In the rows, 128 means zero.
Facts:
plesun (ε 390) (τ a) (Σ tragrom drilu)
rokli (ε 390) (β stigafle) (τ b) (Σ drilu)
viflok (ε 889) (τ d) (Σ sedar drilu)
putrik (ε 436) (β kavemik) (τ c)
trobena (ε 795) (τ a) (Σ grovi pline)
niton (ε 390) (β plokison) (τ a)
fiskek (ε 436) (Ξ zeku braplur trobena tropo ragadrek) (τ c)
bovin (ε 889) (τ d)
poskul (ε 390) (β braplur) (Ξ plesun sosten flogak trobena) (τ b)
stekal (ε 795) (β bribras) (Ξ planur graku vavar brubres brekliskin teke bubri) (τ c) (Σ dovil)
vifun (ε 436) (τ a) (Σ dovil mager drilu)
limavul (ε 889) (β vabrem) (τ a)
klivuk (ε 390) (τ c) (Σ muron)
tretroplan (ε 889) (τ a)
ragadrek (ε 795) (β flide) (τ b)
bredram (ε 390) (β kitra) (τ c) (Σ rege)
bubros (ε 795) (β bege) (τ b) (Σ teke)
vabrem (ε 795) (β grople) (τ c) (Σ tretroplan)
plalu (ε 436) (τ a) (Σ rokli trafli)
briplim (ε 889) (Ξ posibre skadratrel giso skerim) (τ b)
troskim (ε 390) (β mipleklen) (Ξ tretroplan graku treklin tirus dreki) (τ b) (Σ drenu)
brubres (ε 436) (τ c) (Σ drilu)
drukal (ε 436) (β skaves) (τ c) (Σ grotul)
muron (ε 436) (β planur) (τ c)
skadratrel (ε 436) (β drobo) (τ c) (Σ grotul)
tropo (ε 795) (τ b) (Σ grotis skaves drilu)
bufla (ε 889) (τ b)
febik (ε 390) (β siklan) (τ b)
furebral (ε 795) (β firil) (Ξ rokli tadres graku braplur skaves brekliskin) (τ c)
flokir (ε 889) (β zedis) (τ a) (Σ grotul)
grostubo (ε 390) (Ξ plesun tragrom vufir) (τ b) (Σ grotul)
zaflu (ε 889) (β flokir) (τ a) (Σ grotul drilu)
tuflon (ε 436) (β garan) (τ d) (Σ pline)
grovi (ε 436) (β seflusem) (τ b) (Σ tretroplan)
mube (ε 889) (β bubri) (τ d)
nabu (ε 795) (β fluvor) (τ b)
peflon (ε 436) (τ d)
bibe (ε 889) (β flistik) (τ a) (Σ kavemik)
ploran (ε 795) (τ c)
braplur (ε 795) (β vepul) (τ c) (Σ didrik tropo)
tabavos (ε 390) (τ b)
treklin (ε 795) (β ragadrek) (τ a) (Σ vadimos)
bafo (ε 436) (τ c) (Σ vifun)
genete (ε 436) (τ c) (Σ tragrom flide)
guno (ε 889) (τ a)
pligen (ε 889) (β flogak) (Ξ rege vobis giso plidem klivuk) (τ b)
bravutam (ε 889) (Ξ trivor nabu didrik) (τ c) (Σ grotis sedar)
flogak (ε 390) (β muron) (τ a) (Σ reple)
kludrin (ε 390) (Ξ skofigrel kitra dovil plokison klivuk) (τ d)
tamal (ε 889) (β troskim) (τ c) (Σ skadratrel bubri)
planur (ε 436) (β skerim) (τ a)
plokison (ε 795) (β guno) (τ c)
klatek (ε 795) (Ξ taplol deske grovok bubros brubres ploran loti) (τ d) (Σ mager)
vafal (ε 889) (Ξ flokir reple mubra) (τ a)
vavar (ε 889) (τ a)
brekloso (ε 390) (τ b)
veke (ε 795) (β sosten) (Ξ flogak ploran) (τ c) (Σ niton tirus grodrul)
faletrur (ε 889) (Ξ zeku stigafle dobrar grovi) (τ b)
floson (ε 795) (β tamal) (τ b) (Σ guno briplim)
kelom (ε 390) (Ξ brekloso tadres grovi) (τ b) (Σ tabavos pline)
kavemik (ε 795) (β poskul) (Ξ mager taso) (τ b) (Σ graku)
vadimos (ε 436) (Ξ guno togus rodrapli viflok pudar taso) (τ d) (Σ sedar)
skaves (ε 390) (β sukler) (τ b) (Σ brekliskin)
posibre (ε 889) (τ c) (Σ plodris)
dovil (ε 795) (τ a) (Σ grodrul)
vepul (ε 436) (β pligen) (τ a)
fleru (ε 436) (Ξ tamal bufla zaflu skaves bovin mubra bibe drukal) (τ a)
nuladam (ε 390) (β tuflon) (τ b)
taplol (ε 436) (β kludrin) (τ a) (Σ drilu)
broflem (ε 795) (τ a) (Σ taplol drilu)
vobis (ε 795) (τ d) (Σ drukal)
dobrar (ε 795) (β vufir) (τ b) (Σ rokli)
riskon (ε 889) (β mastas) (τ a)
mager (ε 795) (τ c) (Σ grotul)
giso (ε 436) (β plodris) (τ b) (Σ graku)
brogik (ε 795) (β dobrar) (τ a) (Σ drenu)
skofigrel (ε 390) (τ b)
plodris (ε 889) (β nabu) (τ c) (Σ taso)
vufir (ε 390) (β vobruk) (τ a) (Σ skadratrel stukibris grodrul)
grovok (ε 390) (τ b)
taso (ε 436) (β vugre) (τ c) (Σ firil bredram)
telo (ε 390) (τ a)
ritres (ε 390) (Ξ taplol troris damal) (τ d)
mubra (ε 889) (τ b) (Σ graku)
kitra (ε 889) (β troris) (τ a)
flide (ε 795) (β febik) (τ a)
rege (ε 889) (β taplol) (τ b) (Σ dovil)
togus (ε 436) (τ d)
tadres (ε 795) (τ b) (Σ grotul drilu)
sepo (ε 889) (β loti) (τ a) (Σ skaves)
didrik (ε 795) (τ d) (Σ grotis)
teke (ε 390) (τ a)
trivor (ε 390) (β drukal) (τ c) (Σ grotis)
flistik (ε 795) (β limavul) (Ξ flogak stigafle loti didrik) (τ c) (Σ plodris)
sedar (ε 795) (β treklin) (τ a) (Σ rokli grotul grodrul)
bubri (ε 436) (β veke) (τ a) (Σ tretroplan brubres)
stukibris (ε 390) (τ b) (Σ rege grotul bovin)
dreki (ε 795) (τ a) (Σ tretroplan)
vugre (ε 390) (β rozik) (τ b)
gisan (ε 795) (τ b) (Σ drilu)
vobruk (ε 889) (β sesan) (Ξ skofigrel mube) (τ b)
gosku (ε 795) (β grovi) (τ a)
kladus (ε 889) (τ b) (Σ planur)
kleskazen (ε 889) (τ a) (Σ zedis)
tragrom (ε 795) (τ a)
drobo (ε 436) (β deske) (Ξ niton tiklos guno stigafle teke) (τ b)
mipleklen (ε 795) (β gosku) (Ξ peflon ploran) (τ a) (Σ guno)
grodrul (ε 889) (τ b)
pline (ε 436) (Ξ rokli ploran limavul) (τ d) (Σ tretroplan)
troris (ε 390) (β taso) (τ c) (Σ tropo drilu)
damal (ε 390) (β giso) (τ b) (Σ kludrin)
grople (ε 390) (β vafal) (τ a) (Σ sepo)
brekliskin (ε 436) (τ a) (Σ tretroplan pline)
pudar (ε 889) (β riskon) (τ a) (Σ siklan tragrom sosten drilu)
rozik (ε 390) (β viski) (τ a) (Σ pline)
plidem (ε 795) (β niton) (τ a) (Σ drilu)
skerim (ε 889) (β rege) (τ a) (Σ tabavos broflem rozik)
lonol (ε 436) (Ξ riskon zeku stostek drilu) (τ b) (Σ brekliskin)
grotul (ε 795) (β furebral) (τ b)
tiklos (ε 436) (τ a) (Σ rege)
lomer (ε 390) (β brogik) (τ b) (Σ bibe)
stigafle (ε 889) (β floson) (τ c)
stostek (ε 390) (τ a)
grotis (ε 889) (τ a)
seflusem (ε 390) (β sepo) (Ξ tamal lomer bredram skerim trobena kleskazen) (τ a)
zedis (ε 795) (β bibe) (Ξ telo troris grople rozik) (τ b) (Σ kavemik tretroplan)
mastas (ε 889) (β damal) (τ c) (Σ drilu)
sukler (ε 889) (β nuladam) (τ b)
loti (ε 436) (β zaflu) (τ c) (Σ mager drilu)
sosten (ε 436) (β plidem) (τ b) (Σ rokli drilu)
simibra (ε 795) (τ b) (Σ mager)
firil (ε 795) (β trivor) (τ c) (Σ tamal)
trafli (ε 436) (Ξ tamal grovok bufla plalu) (τ a) (Σ sosten)
sesan (ε 436) (β graku) (Ξ drenu vabrem) (τ c)
zeku (ε 436) (β grotul) (τ a)
stustum (ε 795) (β putrik) (τ a)
graku (ε 889) (β mube) (τ a) (Σ tretroplan drilu)
gobor (ε 795) (τ c) (Σ drenu)
drenu (ε 436) (τ a) (Σ grotis brekliskin)
stomun (ε 390) (Ξ lomer) (τ d) (Σ skofigrel briplim)
siklan (ε 390) (β brubres) (Ξ rege graku grovi bovin mubra) (τ b)
drilu (ε 390) (τ b)
doli (ε 889) (Ξ niton kitra dreki) (τ a)
rodrapli (ε 436) (τ b)
reple (ε 390) (τ d) (Σ bege grotul)
bege (ε 390) (β skadratrel) (τ c) (Σ tadres)
fluvor (ε 390) (β rokli) (Ξ graku) (τ a)
grofikil (ε 436) (τ a) (Σ skadratrel drilu)
deske (ε 889) (β stustum) (τ a) (Σ grotul grodrul)
tirus (ε 795) (τ a) (Σ tadres brekliskin tropo)
garan (ε 795) (β lomer) (τ a) (Σ kavemik ragadrek bibe)
viski (ε 436) (β grostubo) (Ξ rege) (τ b)
sepas (ε 390) (τ a) (Σ pline)
bribras (ε 795) (β bredram) (Ξ tragrom skofigrel loti vabrem pudar) (τ b) (Σ drilu)

Known rows:
[116 131 151 137 120 149 115 138 131 105 113 148 158 125 129 144 105 143
 121 126 115 122 110 123 120 151 145 124 139 126 136] : tropo
[ 96 131 146 151 114 147 102 135 124 130 133 120 157 132 119 114 107 153
 112 114 118 136 122 117 119 144 146  98 136 113 127] : skaves
[143 122 139 119 131 139 121 133 140 133 122 153 132 129 139 146 154 145
 136 110 150 106 118 128 121 128 113 139 125 147 133] : gobor
[142 131 137 103 109 127  95 112 118 143 127 141 113 114 152 133 146 109
 113 116 153 138 136 118 113 131 112 142 103 141 128] : mastas
[118 114 135 119 108 109 110 123 120 135 138 122 111 136 131 131 165 128
 116 122 141 127 142 126 121 127 111 131 123 117 117] : stigafle
[153 137  91 133 143 160 117 120 144 178 141 151 149 138 132 114 141 172
 123  90 150 108 108 131  93 136 110 135 119 174 134] : furebral
[154 119  90 117 131 144 130 129 137 141 127 167 127 129 130 156 140 145
 125 115 152  89 121 119 106 136 109 152 123 161 132] : veke
[140 138  56 156 130 138 109 131 128 166 134 144 159 105 109 128  88 147
  98 134 137 114 119 111  97 163 141 130 141 146 129] : troskim
[138 113 191 128 113 129 127 137 141 115 124 156 132 135 138 157 167 132
 140 119 145 106 123 140 129 131 110 141 127 134 121] : tragrom
[106 128 127 146 116 135 111 140 127 130 126 133 150 121 112 127 100 149
 109 129 121 126 126 114 119 148 142 114 142 115 129] : brekloso
[133 111 202 123 136 147 120 141 144 138 135 155 124 125 149 158 153 147
 142 113 147 103 132 133 126 136 115 148 119 133 134] : mager
[138 109 128 159 120 136 130  94 124 161 130 115 123 133 134 104 138 153
 108 112 137 131 139 110 106 117 113 110 109  90 115] : brekliskin
[145 136  91 147 123 131 102 139 130 158 125 143 157  96 121 125 104 139
 104 140 146 119 117 110 117 159 142 127 146 154 131] : poskul
[152 124 121 128 133 126 117 121 120 133 138 126 123 113 140 108 151 134
 125 128 152 123 133 121 126 124 109 134 125 138 115] : sepo
[148 123 169 127 125 149 120 123 137 113 120 162 136 122 145 149 145 137
 136 109 143 111 116 135 116 126 111 151 115 145 128] : broflem
[144 121 179 122 120 129 118 130 127 106 124 145 127 122 149 136 153 122
 131 121 144 123 129 132 126 124 111 138 117 126 123] : plesun
[134 113 154 110 115 138 132 141 135  99 115 157 124 131 136 164 145 131
 138 128 148  94 127 116 127 126 111 144 130 145 132] : plokison

Rows:
No name comes twice in this set of rows, the named rows included.
[143 125 186 126 119 123 114 141 130 142 138 134 123 133 138 120 166 140
 128 103 149 125 131 133 124 130 111 133 126 144 123] | trivor
[145 114 169 135  89 106 106 124 123 130 134 140 107 117 148 143 158 101
 117 122 149 132 144 129 123 135 108 145 109 127 115] | pudar
[162 128 151 162 139 146 135 136 140 153 118 156 164 107 115 122  91 146
 124 135 142 101 107 107 110 160 144 130 153 157 128] | zedis
[108 120 141 103 126 146 119 120 141 114 127 149 137 147 130 138 162 157
 133 109 130 113 119 127 116 122 114 131 117 129 136] | braplur
[116 121 131 174 116 138 122 120 122 149 116 107 139 121 118 113  91 142
 103 128 120 136 128 100 118 142 147  90 137  87 122] | grovi
[169 138  68 120 157 147 120 123 119 155 140 120 129 102 129  86 133 159
 115 136 154 116 127 114 115 119 107 138 128 148 124] | vafal
[153 136 108 156 114 120 108 143 117 144 125 127 139  91 118 124  94 122
 102 152 147 119 131 102 118 162 143 127 149 148 119] | vobruk
[111 131 156 136 107 147 103 149 122 116 120 125 147 117 123 128 113 139
 121 128 129 124 124 114 138 147 148 109 143 121 125] | lomer
[107 121 156 133 126 163 112 129 135 122 127 147 155 125 130 149 104 155
 119 116 107 119 118 128 113 153 147 121 128 107 137] | tadres
[160 136  58 190 126 123 110 126 126 186 129 123 133  96 118 128 110 133
  86 145 138 127 119 111 100 167 139 123 149 137 124] | drobo
[166 122 123 180 116 144 118 114 126 150 128 115 126 107 139 106 145 131
 116 117 158 128 132 125 124 129 111 123 117 121 105] | tuflon

Now the same objects, written a new way:
Known rows:
[155 121 153 103 156 136 146 158 171 139 111 136 129 127  61 125 173 112
 157 109 135 118 132 149 127  80 122 132] : dobrar
[124 141 129 153 125 132 125 189 152 131  92 109 128 169  37 124 120 133
  70 125 151 135 154 124 100  75 130 133] : pligen
[141 117 149  88 124 124  99 101 159 139 105 132 131 131 162 121 164 127
 109 116 124 137  95 145 127  72 102 137] : giso
[114 116  84  94 137 104 139 111 101 122 151 117 114 130 105 129 106 124
 128 140 121 136 184 129 133 161 161  97] : plodris
[167 131 156 141 125 102 136  71 122 149 128 151 129 127 173 117 181 109
  62 119 127 148 154 135 133  38  90 159] : damal
[128 117 117 114 152 127 138 128 129 127 120 131 130 120  95 127 127 117
 154 125 120 111 126 140 124 111 142 114] : plidem
[110 122 106 131 149 105 166 153 104 109 167 121 117 119  63 130 110 119
 164 151 120 129 161 137 128 181 165 108] : mube
[162 156 167 112 145 125 169 143 165 118 109  93 138 155   7 119 159 119
 122 120 149 117 138 143 111  99 124 147] : vobruk
[147 167 105 149 120 165 148 113  93 117 157 129 148 106 202 134 114 147
 110  95 116 142 123  93 128 230 164 144] : pline
[120 127 142 156 122 133 109 122 118 140 120 145 118 117 165 133 131 137
 147 131 123 123  93 120 134 127 110 129] : brekliskin
[118 124 130 143 140 123 129 145 117 136 124 120 112 137  95 134 109 120
 154 149 145 119 160 122 140 137 115 110] : tretroplan
[116 116 125 126 132 133 143 141 126 128 120 130 127 127 122 132 118 118
 141 141 136  97 133 123 137 122 130 118] : dovil
[132 158 158 163 102 137 129  91 123 120 104 128 129 129 124 128 123 151
 105 129 123 111  81 109 120 138 131 138] : fleru
[119 121 112 137 143 124 131 160 117 133 126 116 121 141 103 132 105 116
 153 147 150 118 159 125 139 138 114 110] : grotis
[111 117 114 151 117 112 122 133 106 119 163 140 125 113 175 132 120 139
 128 143 106 157 117 130 126 155 138 130] : bege
[175 163  77 114 163 164 175 131 112 109 165 116 162 110 129 130 125 128
 117  72 120 140 170 109 119 213 188 136] : veke
[147 122 157 127 131 125 107 132 154 140 125 137 134 135 169 124 163 122
 124 115 133 160 109 145 127  71  88 146] : febik

Rows:
No name comes twice in this set of rows, the named rows included.
[159 147 135 167 119 154 121 174 148 126 122 116 165 147 167 122 143 134
  56 100 141 158 103 119 101  88  99 170] | poskul
[120 126  97 129 143 119 118 146 129 136 127 117 122 130  92 131 109 111
 145 148 142 102 163 130 133 133 113 108] | kleskazen
[146 131  66 116 151 160 155 141 107 132 164 134 148 109 188 141 115 117
 142  86 137 143 184 103 145 210 164 123] | ploran
[161 130 154 103 129 138  80  85 138 148 111 130 128 137 196 122 163 124
 123  93 124 168 122 139 134  91  92 138] | rokli
[158 144 134  91 122 141 148 124 168 114 104 101 159 148  69 118 151 120
  69 110 144 100 128 134 110  78 134 152] | bribras
[ 92 124 111 145 129 118 149 142  98 122 145 127 102 131  85 136  96 140
 150 160 131 125 169 116 140 188 155  97] | bovin
[135 134 118 142 130 151 134 175 157 125  95 118 150 156  82 123 126 131
  69 105 147 130 130 114 104  64 137 145] | kavemik
[119 152 107 157 123 148 131  78 108 123 116 134 103 123  59 129 112 157
 109 110 106 131 151 106 116 173 198 112] | stekal
[117 123 105 140 119 130 140 135 107 123 165 143 131 104 203 138 111 140
 145 136 113 137 116 114 140 198 144 128] | peflon
[167 134 152  67 147 138 110 217 198 133 110 116 113 164 140 139  86 111
 173 142 143 126 160 132 136  92 105 124] | kladus

The same objects again, as new rows of numbers:
Known rows:
[117 109 154 105 112 132 106 113  79  95 119 147 126 132 113  75 167 116
 125 117 124 119 109  97 141 122 118 160 123 105 100 104  98 151 111  94
 111 107 121 149 100 150 140  81] : mager
[138 153 126 157 220 139 140 157 119  76 112 155 102 149  59 116 109  99
 141 129 138 117 100 126 116 185  93 148  72  60 117 106  99  81  89 102
 141 138 109 160 126 191  74 144] : grotul
[165 141 136 186 170 124 129 120 130  96 137 134 125 120 111 115  86  95
 141 120 138 109  98 176 116 182  90  85 106 152 137 180 113 120 145 114
 126 124 109 120 143 188  63 169] : tadres
[184  83 120 139 110 160  86 128  84 122  89 159 173 141 130 103 152 121
 133 146 119 152 127 107 169 119 181 147 109 142 122 135 103 124 150 118
 176 108 162 123 147 150 143 140] : skadratrel
[150  93 111 145 114 135  73  81  99 119 138 138 122 124 123 120  87 154
 117 143 122 146 137 161 125 107 149 102 131 148 131 134 120 127 157 153
 168 155 173 135 140 102 191 126] : zeku
[118 120 108 198 179 104 115 112 165 106 139 132 114 121  72  94  69 102
 139 107 152  93 127 153 122 165  89  86 100 130 106 160 126 112 118 118
 109 174 100 119 151 197  73 148] : dobrar
[116 186 119 177 140 107 158  92 162 138 132 136 135 122  69 145  76  94
 133 146 118 128 146 170 109 169 130  72  94 162 163 169 174 109 173 142
 150  72 135  98 140 169  63 198] : mubra
[135 123 126 140  87 109 111  79 107  97 139 141  98 101 130 139 108 156
 164  80 129  85 138 170 107 127 132  78 148 154 142 144 131 202 150 144
 121 113 141 120 140 108 144 116] : trobena
[147 104 129 125 113 128 122 140 121 128 133 127 114 116 147 134 105 155
 156 127 107 105 124 141 123 121 126 128 144 145 117 117 113 137 132 122
 132 132 164 171 128  95 174 104] : stostek
[149  99 130 142  89 110  89 101 109 133 100 173 147 121 158 105 158 116
 164  96 114  93 149 139 152 119 162  97 150 178 124 164 104 183 170 104
 117  71 139 134 159 175 119 120] : braplur
[ 96 176 144 114  94 129 134  58  84 156 188 104 102  79  82 140 152 128
 102 148  86 174 124 137  76  85  98 110 136 158 147  71 156 131 155 132
 114  78 138 109  70 119 199 136] : kitra
[149 111 113 133 101 157 131 122  59 117 174 118 130 110 124 129 129 165
 176 164  74 110  78  89 128 131  78 142 141 165  84 110 117 180 115 131
 149  95 101  79  97 124 175 140] : troris
[122 153 110 123 110 117 143  97 131 144 120 119 134 107 100 169 135 132
 127 124 114 132 162 151 100 109 170 106 138 146 156 106 193 152 149 166
 134  70 167 114 131  98 153 139] : kleskazen
[135 146 128  99 105 124 145 155 135  69 102 135 105 159 143 156 138 132
 135 121 155 117 129 136  90 132 126 158 148  79 128 117 105 165 109 139
 118 120 162 156 123  44 114  83] : gosku
[127 153 156 104 101 113 124 167 161 112 124 110 123 142 182 139 150 132
  98  95 145 132 126 161 112 123 123 144 202  86 157 126 121 152 105 126
  78 157 143 157 122  72 120  90] : mipleklen
[107 152 122 139  82 102 133  99 145 149 104 127 176 141  79 137 137 103
 125 148 109 140 162 111 119 106 157 125 146 139 131 107 172 140 152 116
 116  57 169  96 118 106 156 136] : posibre
[ 70 144 182 104  60  92 130  75 126 126 121 103 157 142 111  98 123  87
  63 153 144 146 130 156 110 126 146 126 147 141 151 153 150 163 159 129
 121  63 165 118  86 109 134 108] : stigafle

Rows:
No name comes twice in this set of rows, the named rows included.
[140 115 135 108  80 154  78  75  48 128 183 116 136 127 118  90 160 155
 104 181  92 167  88  85 117  83  81 157 126 154  93 116  87 115 133 120
 152 133 102  67  81 131 186 130] | taso
[142  66  96 108 117 156  82  96  97 113 140 134 106  95 156 113 160 125
 131 129 124 154 114 137 140 104 176 135 107 178 144 140 109 157 159 141
 171 130 149 132 139 127 161 107] | taplol
[ 78 117 116 158 112  93 108  47 126 129 124 112 118  91  47 123  99 121
 107 108 130 118 146 174 127 117 164  86 108 154 142 103 218 162 164 160
 147  97 169 139 154 142 187 112] | graku
[126 156 125 152 164 131 172 111 146 151 126 150 142 132  52 116 106  72
 126 158 101 152 146 158 102 152 151  84  74 166 159 163 123  77 186  99
 146  48 152 146 129 183  77 184] | rege
[101 115 168 139 156 110 190 112 123 126 173 128  93 146  97  86  67 126
 126 157 133 109  98 132 105 143  71 109  73 138 119 178  48  73 136 112
 138 156 110 154 100 170 114 145] | skofigrel
[139 168 170 123 148 120 185 205 198 147 134  75 131 136 200 151  80 120
 107 124 156 118 108 130 139 170  83 128 142 111 149 194 123  87 103 130
 113 181  90 131 125 141  44 160] | troskim
[ 45 127 116 126 108  88 109  78 139 154 124 108 129 127  75  96 148 116
  91 126 143 135 165 103 127  85 162 141 122 102 119  70 175 143 131 140
 115 123 152 135 116 105 183  74] | mube
[107  93 139 136 130 120  76 128 137 165 122 124 156 149 140  97 140 159
  87 134 155 142 140  80 175  88 140 170 127  91  94 102 130  93  95 141
 136 213  83 105 122 130 165  85] | sesan
[115  52 120 125 120 145 124 123 101 136 149 141 104 117 152  91 164 123
 159 112 105 110 118 134 137 105 166 109 126 210 115 157  80 146 163 108
 134  95 153 188 131 138 163  97] | flogak
[191 125 147 150 100 141 108 131  68 134 136 115 165 121 117 130 101 150
 154 146  49 122 103 134 138 126  74 122 170 162  88  99 125 147 126  96
 129  93 136 100 101 117 185 132] | bredram
[ 83 151 103  75 104 125 171 135 137 104 103  98 118 135 107 167 162 115
 109 129 157 156 129 125 100 143 173 160 137  99 159  96 176 156 123 163
 150  80 163 131 117  64 126 117] | sepo
[106 159 161 144 145 106 171 130 163  88 152 153 103 151 112 107  95 102
 129 141 151 116 116 139  90 152  75 121 107  97 143 189  67 109 128 127
 107 137 101 133 113 135  58 144] | nabu

